Here is a tiny trained network, its code and every weight. The questions are about switching its units off for an input and a class, where a switched-off unit gives its printed mean instead of its output.

import numpy as np


def w(rows, s, z=0):
    codes = np.array(rows[::2]) - 128.0
    scale = np.full(codes.shape[1], s)
    scale[-1] = z or s
    return codes * scale


def norm(h):
    return h / np.sqrt((h * h).mean(-1, keepdims=True) + 1e-5)


def f(y):
    return np.maximum(y, 0)


def log_softmax(a):
    a = a - a.max(-1, keepdims=True)
    return a - np.log(np.exp(a).sum(-1, keepdims=True))


def net(x, mask):
    res = np.array(x, float).reshape(1, 2) / 4 @ E
    u = 0
    for l in range(2):
        y = f(norm(res) @ A[l][:, :-1].T + A[l][:, -1])
        res = res + np.where(mask[u : u + 14], y, B[l][:, -1]) @ B[l][:, :-1]
        u += 14
    return log_softmax(norm(res)[-1] @ U[:, :-1].T + U[:, -1])


A, B = {}, {}
E = w([
[205,149,164,87,65,94,58,181,15,163,204,178],'x0',
[71,124,40,180,65,254,107,29,127,157,96,120],'x1',
],0.008)
A[0] = w([
[164,147,121,205,87,148,132,83,134,160,122,138,151],'0.n1',
[92,189,91,132,159,65,184,68,128,104,136,157,98],'0.n2',
[149,94,179,127,181,113,119,219,126,68,136,69,126],'0.n3',
[131,110,128,152,138,148,141,160,180,161,104,114,113],'0.n4',
[176,111,154,128,138,91,143,118,87,170,147,174,167],'0.n5',
[158,131,177,73,191,157,148,114,194,115,169,28,114],'0.n6',
[185,123,181,2,86,69,85,137,124,86,94,77,114],'0.n7',
[127,156,178,211,103,130,103,116,155,116,143,160,86],'0.n8',
[107,133,84,148,186,121,166,110,88,186,150,127,52],'0.n9',
[172,176,200,173,104,136,148,192,105,40,138,218,89],'0.n10',
[121,86,135,94,119,92,151,176,111,139,203,212,95],'0.n11',
[113,134,101,114,140,161,118,92,56,108,147,138,61],'0.n12',
[105,135,131,90,123,136,116,175,73,161,79,137,1],'0.n13',
[95,86,129,203,135,116,173,104,113,73,166,56,108],'0.n14',
],0.0064,0.004)
B[0] = w([
[147,179,148,60,213,106,163,173,82,80,246,94,223],'0.n1',
[165,176,105,113,190,118,115,88,151,132,174,120,175],'0.n2',
[56,154,171,130,80,148,95,74,151,161,146,57,255],'0.n3',
[87,170,82,152,187,110,168,167,112,111,133,168,179],'0.n4',
[31,92,88,109,154,160,153,86,151,39,101,132,238],'0.n5',
[97,70,68,87,158,181,150,167,148,93,161,242,216],'0.n6',
[239,214,181,151,186,88,90,59,117,191,179,66,252],'0.n7',
[183,62,118,190,126,127,138,78,150,126,105,153,133],'0.n8',
[125,130,102,99,170,106,85,190,143,185,132,92,131],'0.n9',
[104,58,31,140,96,175,174,71,167,125,46,79,223],'0.n10',
[94,89,120,110,143,178,145,151,145,68,69,250,233],'0.n11',
[123,67,208,157,140,57,157,54,253,98,91,87,175],'0.n12',
[33,127,65,35,115,124,147,190,121,98,113,224,139],'0.n13',
[103,182,80,94,113,2,131,118,86,75,95,214,195],'0.n14',
],0.0051,0.0053)
A[1] = w([
[134,154,254,123,89,67,74,167,203,112,154,139,24],'1.n1',
[238,143,146,32,69,148,60,166,101,141,208,236,118],'1.n2',
[152,174,82,194,80,176,120,103,115,173,139,65,51],'1.n3',
[40,105,73,163,70,90,153,85,91,105,154,219,120],'1.n4',
[149,141,164,69,157,75,108,164,147,189,82,1,2],'1.n5',
[94,197,135,133,200,58,145,170,48,159,240,205,212],'1.n6',
[144,120,105,142,137,143,117,199,45,82,174,197,122],'1.n7',
[125,144,44,191,49,155,97,90,103,223,152,40,91],'1.n8',
[84,14,151,192,117,94,188,122,105,104,38,177,114],'1.n9',
[203,80,79,95,38,141,28,220,37,172,101,248,74],'1.n10',
[196,155,173,165,196,79,197,183,221,89,50,106,105],'1.n11',
[235,207,203,115,139,89,199,238,181,133,154,108,77],'1.n12',
[116,180,103,180,43,221,81,65,70,157,96,76,47],'1.n13',
[124,177,181,133,177,127,155,54,125,167,164,98,154],'1.n14',
],0.0072,0.0041)
B[1] = w([
[122,133,149,136,97,75,151,185,133,180,198,111,166],'1.n1',
[80,157,87,164,149,118,186,125,176,129,136,164,254],'1.n2',
[124,171,197,121,143,69,86,171,91,152,153,140,161],'1.n3',
[179,110,182,115,123,93,112,172,110,161,146,130,225],'1.n4',
[162,138,167,182,141,87,111,198,64,167,200,119,148],'1.n5',
[152,97,139,132,111,190,81,109,121,117,80,85,239],'1.n6',
[130,102,117,109,142,147,115,96,131,79,85,70,182],'1.n7',
[179,113,173,134,104,81,117,248,87,129,166,118,181],'1.n8',
[130,119,121,116,108,159,104,72,132,105,104,133,158],'1.n9',
[48,132,57,134,191,136,166,53,190,101,68,170,210],'1.n10',
[115,166,105,165,104,95,157,136,98,169,175,156,210],'1.n11',
[162,122,147,121,88,161,103,136,58,154,132,113,170],'1.n12',
[167,135,166,118,108,87,140,141,94,172,185,141,194],'1.n13',
[173,90,145,118,117,144,101,130,116,107,82,139,206],'1.n14',
],0.011,0.0085)
U = w([
[211,179,229,204,120,33,131,183,47,214,237,85,207],'0',
[42,168,22,161,230,51,208,45,172,61,99,231,237],'1',
[215,44,183,61,128,175,32,53,114,42,52,81,234],'2',
[105,224,54,57,58,176,55,205,241,73,202,68,2],'3',
[98,244,62,30,16,200,108,204,184,67,163,86,2],'4',
[125,221,83,93,41,155,94,196,210,39,157,82,2],'5',
[118,202,21,54,70,144,44,185,225,129,186,60,2],'6',
],0.011,0.0067)

Each question gives the input, the list of numbers given to net, and the class t.
The units are the neurons (one row each of A and B). Each row of codes is followed by its name. A weight is (code - 128) times the scale printed after its matrix; where a second scale follows, it is the last column's (A, B and U).
mask holds one flag per neuron, layer by layer. A switched-off neuron (its flag False) gives its mean, the last column of its row in B, instead of its output. The means were averaged over made-up inputs and are rounded, as every weight is.
A unit's drop is (log p(t) with every unit on - log p(t) with that unit switched off) / (log p(t) with every unit on - log p(t) with every unit switched off).
most important unit: the unit with the biggest drop
k most important neurons: the k neurons with the biggest drops, biggest first
k most important neurons of layer l: the k neurons of layer l with the biggest drops, biggest first
drop when u is switched off: that unit's drop, to one decimal
input [8,-6], class 1: 3 most important neurons	0.n11, 1.n2, 1.n10
input [-4,-4], class 0: most important unit	1.n10
input [8,7], class 1: 3 most important neurons of layer 0	0.n3, 0.n7, 0.n10
input [-5,5], class 0: 3 most important neurons of layer 1	1.n10, 1.n2, 1.n6
input [-2,3], class 2: 2 most important neurons	0.n1, 0.n10
input [8,-7], class 1: 4 most important neurons of layer 0	0.n11, 0.n1, 0.n10, 0.n12
input [-3,-3], class 2: 2 most important neurons of layer 0	0.n6, 0.n12
input [1,-1], class 2: 3 most important neurons	0.n11, 0.n5, 1.n2
input [3,2], class 2: 2 most important neurons	0.n12, 0.n3
input [1,0], class 2: 2 most important neurons	1.n2, 1.n10
input [3,-1], class 2: 3 most important neurons	0.n5, 1.n2, 0.n11
input [0,-2], class 2: 2 most important neurons of layer 0	0.n3, 0.n11
input [-7,7], class 0: 3 most important neurons	1.n10, 0.n11, 0.n5
input [8,-5], class 1: most important unit	1.n2
input [2,-2], class 2: 2 most important neurons of layer 0	0.n11, 0.n5
input [-7,8], class 0: drop when 1.n10 is switched off	0.3
input [8,6], class 1: drop when 1.n10 is switched off	1.5
input [4,1], class 1: drop when 0.n3 is switched off	0.3
